Below are the code and all the weights of a small trained network. Each question names an input and a target symbol and asks about switching units off, where a switched-off unit gives its printed mean instead of its output.

import numpy as np


def w(rows, s, z=0):
    codes = np.array(rows[::2]) - 128.0
    scale = np.full(codes.shape[1], s)
    scale[-1] = z or s
    return codes * scale


def f(y):
    return y / 2 * (1 + np.tanh(0.7978845608 * (y + 0.044715 * y**3)))


def softmax(a):
    e = np.exp(a - a.max(-1, keepdims=True))
    return e / e.sum(-1, keepdims=True)


def log_softmax(a):
    a = a - a.max(-1, keepdims=True)
    return a - np.log(np.exp(a).sum(-1, keepdims=True))


def net(x, mask):
    ids = ['ΓΞΦΨΩαβδεζηθλμπ'.index(c) for c in x.split()]
    T = len(ids)
    res = E[ids] + P[:T]
    r = res
    for j in range(3):
        rows = slice(2 * j, 2 * j + 2)
        q, k, v = (r @ M[0][rows].T for M in (Q, K, V))
        z = softmax(np.where(np.tri(T) > 0, q @ k.T / 2**0.5, -1e9)) @ v
        o = O[0][rows]
        res = res + np.where(mask[j], z, o[:, -1]) @ o[:, :-1]
    y = f(res @ A[0][:, :-1].T + A[0][:, -1])
    res = res + np.where(mask[3:15], y, B[0][:, -1]) @ B[0][:, :-1]
    return log_softmax(res[-1] @ U[:, :-1].T + U[:, -1])


Q, K, V, O, A, B = {}, {}, {}, {}, {}, {}
E = w([
[100,84,143,128,35,100,119,118],'Γ',
[118,103,149,90,170,166,135,236],'Ξ',
[142,166,107,126,103,182,84,154],'Φ',
[136,85,81,162,121,81,98,191],'Ψ',
[165,57,117,127,152,108,165,162],'Ω',
[145,102,122,161,162,198,123,177],'α',
[194,86,48,143,6,123,105,180],'β',
[62,103,140,85,107,219,112,160],'δ',
[77,127,192,132,164,101,99,134],'ε',
[40,151,82,134,75,122,52,102],'ζ',
[160,114,149,203,132,154,114,68],'η',
[178,143,147,164,119,42,117,159],'θ',
[92,180,135,94,91,108,72,165],'λ',
[144,154,156,169,57,151,76,75],'μ',
[138,130,211,115,161,194,149,115],'π',
],0.018)
P = w([
[39,157,106,246,93,187,188,230],'0',
[63,190,62,110,142,83,175,60],'1',
[84,108,173,176,117,132,158,215],'2',
[88,168,74,102,155,100,114,68],'3',
[95,102,196,169,122,128,151,199],'4',
[101,157,84,99,162,108,94,65],'5',
[101,110,192,169,116,116,135,192],'6',
[112,148,93,98,167,112,82,72],'7',
[104,101,192,178,118,130,155,201],'8',
[121,140,96,94,168,111,74,73],'9',
[96,102,200,172,121,125,153,199],'10',
[127,129,98,92,169,111,70,73],'11',
[90,113,191,178,116,132,161,205],'12',
],0.013)
Q[0] = w([
[157,150,114,204,135,155,48,148],'H1',
[139,147,42,63,174,143,86,11],'H1',
[131,85,119,99,108,143,129,128],'H2',
[73,119,213,220,84,156,114,185],'H2',
[125,133,107,225,171,77,138,96],'H3',
[83,113,206,223,37,147,144,204],'H3',
],0.011)
K[0] = w([
[177,129,92,229,140,153,88,139],'H1',
[170,74,180,15,133,126,40,99],'H1',
[145,75,104,120,132,147,152,144],'H2',
[26,200,103,229,78,156,242,190],'H2',
[146,103,128,204,150,59,121,83],'H3',
[44,217,109,238,77,142,252,180],'H3',
],0.011)
V[0] = w([
[130,188,100,151,56,212,73,71],'H1',
[133,145,37,210,179,174,106,147],'H1',
[138,145,214,172,105,158,96,166],'H2',
[96,221,132,149,197,31,62,98],'H2',
[58,174,70,59,132,159,62,203],'H3',
[245,199,162,140,153,167,183,166],'H3',
],0.012)
O[0] = w([
[185,103,121,169,156,83,192,17,213],'H1',
[229,120,65,195,191,186,89,154,252],'H1',
[130,112,188,185,64,173,197,143,208],'H2',
[157,251,155,176,144,107,139,176,82],'H2',
[168,168,39,70,97,96,241,161,255],'H3',
[249,130,230,62,63,204,51,123,87],'H3',
],0.012,0.0097)
A[0] = w([
[145,135,75,146,102,42,20,102,79],'N1',
[124,140,90,109,129,60,222,157,84],'N2',
[103,167,89,28,153,124,218,49,94],'N3',
[110,126,121,90,120,186,189,124,78],'N4',
[104,102,220,191,86,145,49,174,30],'N5',
[130,2,140,98,157,169,71,130,2],'N6',
[52,227,212,42,159,1,116,76,145],'N7',
[29,132,154,97,183,160,164,55,147],'N8',
[146,82,160,214,82,118,139,180,174],'N9',
[125,170,125,4,190,88,117,195,140],'N10',
[128,99,239,170,50,186,150,182,152],'N11',
[124,124,183,91,103,98,171,12,114],'N12',
],0.0078,0.0051)
B[0] = w([
[125,194,193,70,106,86,205,164,152],'N1',
[108,119,194,119,115,123,84,117,251],'N2',
[123,134,159,97,116,154,21,177,211],'N3',
[164,127,127,172,87,40,133,141,162],'N4',
[148,2,201,146,99,151,167,170,157],'N5',
[95,239,105,178,15,88,76,89,178],'N6',
[133,69,76,130,85,159,199,101,178],'N7',
[126,169,154,180,88,231,125,109,148],'N8',
[64,209,176,73,212,149,130,94,212],'N9',
[166,43,216,139,175,116,94,54,167],'N10',
[105,137,94,52,176,29,89,118,200],'N11',
[171,77,30,115,96,104,125,161,147],'N12',
],0.0088,0.022)
U = w([
[96,2,112,150,87,124,188,214,108],'Γ',
[136,71,175,124,157,178,117,206,143],'Ξ',
[140,213,119,94,147,192,78,108,106],'Φ',
[94,84,112,219,160,51,113,201,73],'Ψ',
[75,80,93,77,213,160,145,73,153],'Ω',
[107,93,81,154,181,200,117,200,255],'α',
[113,126,71,47,128,124,154,167,108],'β',
[84,118,130,172,100,172,66,201,128],'δ',
[39,78,159,173,130,178,178,146,167],'ε',
[26,205,119,76,164,175,152,121,116],'ζ',
[122,135,192,208,147,165,99,120,105],'η',
[141,155,201,183,70,128,186,203,126],'θ',
[95,131,181,76,99,130,155,81,81],'λ',
[139,93,102,205,86,103,126,128,79],'μ',
[157,110,168,83,107,252,190,127,219],'π',
],0.0059,0.0055)

Each question gives the input, a string of symbols that net reads in full, and the target symbol t.
The units are the heads (2 rows each of Q, K, V and O) and the neurons (one row each of A and B). Each row of codes is followed by its name. A weight is (code - 128) times the scale printed after its matrix; where a second scale follows, it is the last column's (O, A, B and U).
mask holds one flag per unit, heads first, then neurons. A switched-off unit (its flag False) gives its mean, the last column of its rows in O or B, instead of its output. The means were averaged over made-up inputs and are rounded, as every weight is.
A unit's drop is (log p(t) with every unit on - log p(t) with that unit switched off) / (log p(t) with every unit on - log p(t) with every unit switched off).
The circuit of an input: a set's keep is (log p(t) with only the set's units on - log p(t) with every unit switched off) / (log p(t) with every unit on - log p(t) with every unit switched off). Starting from the 12 units with the biggest drops (on a tie, the unit counted first), units are removed one at a time, each time the one whose removal leaves the highest keep (on an exact tie, the one counted first), for as long as the keep stays at least 0.8.
units of the circuit, in order: the units of the circuit, biggest drop first
k most important neurons: the k neurons with the biggest drops, biggest first
heads that matter: for each layer, one digit per head in row order, 1 if its drop is at least 0.15 and else 0, layers parted by /
input π ε Ω ε θ π α, target λ: heads that matter -> 011
input η θ λ α θ ε Ω α μ, target η: 3 most important neurons -> (N5 N6 N9)
input Ω π Ω ε δ β Ξ μ, target μ: units of the circuit, in order -> (H1 N12)
input Ξ Φ π Γ λ λ, target λ: heads that matter -> 111
input λ λ β ζ, target ζ: most important neuron -> (N1)
input Φ β ε Γ β π λ ε Γ Ξ β, target π: heads that matter -> 101
input Φ Ω λ λ η α ζ λ ζ, target π: units of the circuit, in order -> (H3 H2)
input Γ β θ λ Ψ Ξ ε α Ξ β λ δ Ψ, target ε: units of the circuit, in order -> (H3 H2 N11 N9)
input Γ α δ α ζ, target ε: heads that matter -> 011
input Ψ Ψ α β, target β: units of the circuit, in order -> (H2 N1)
input Ψ θ α Ω β λ Ψ Ψ, target Ψ: units of the circuit, in order -> (H2 H3)
input Ω ε ζ Ψ δ Ψ η Ψ π, target δ: 2 most important neurons -> (N6 N5)
input β α Ω, target μ: units of the circuit, in order -> (H2 N6 H1)
input β ε β Γ ε θ β, target μ: units of the circuit, in order -> (H2 N6 H1)
input δ β θ ε Ω, target Γ: 2 most important neurons -> (N4 N11)
input ζ Γ Φ π, target π: most important neuron -> (N8)
input Ψ Ξ Ω α Ξ ζ β α η Ω ζ μ, target μ: 2 most important neurons -> (N9 N12)
input θ Ψ Ξ Ω Ω π, target π: 2 most important neurons -> (N11 N8)
input Ω π Ω β Ω Γ, target Γ: units of the circuit, in order -> (H1 N9 N12)
input ζ ζ Γ, target Ψ: heads that matter -> 001
input Ψ δ Ω λ δ Ψ Ψ, target α: heads that matter -> 100
input Φ π Ψ λ α λ Ω, target π: heads that matter -> 101
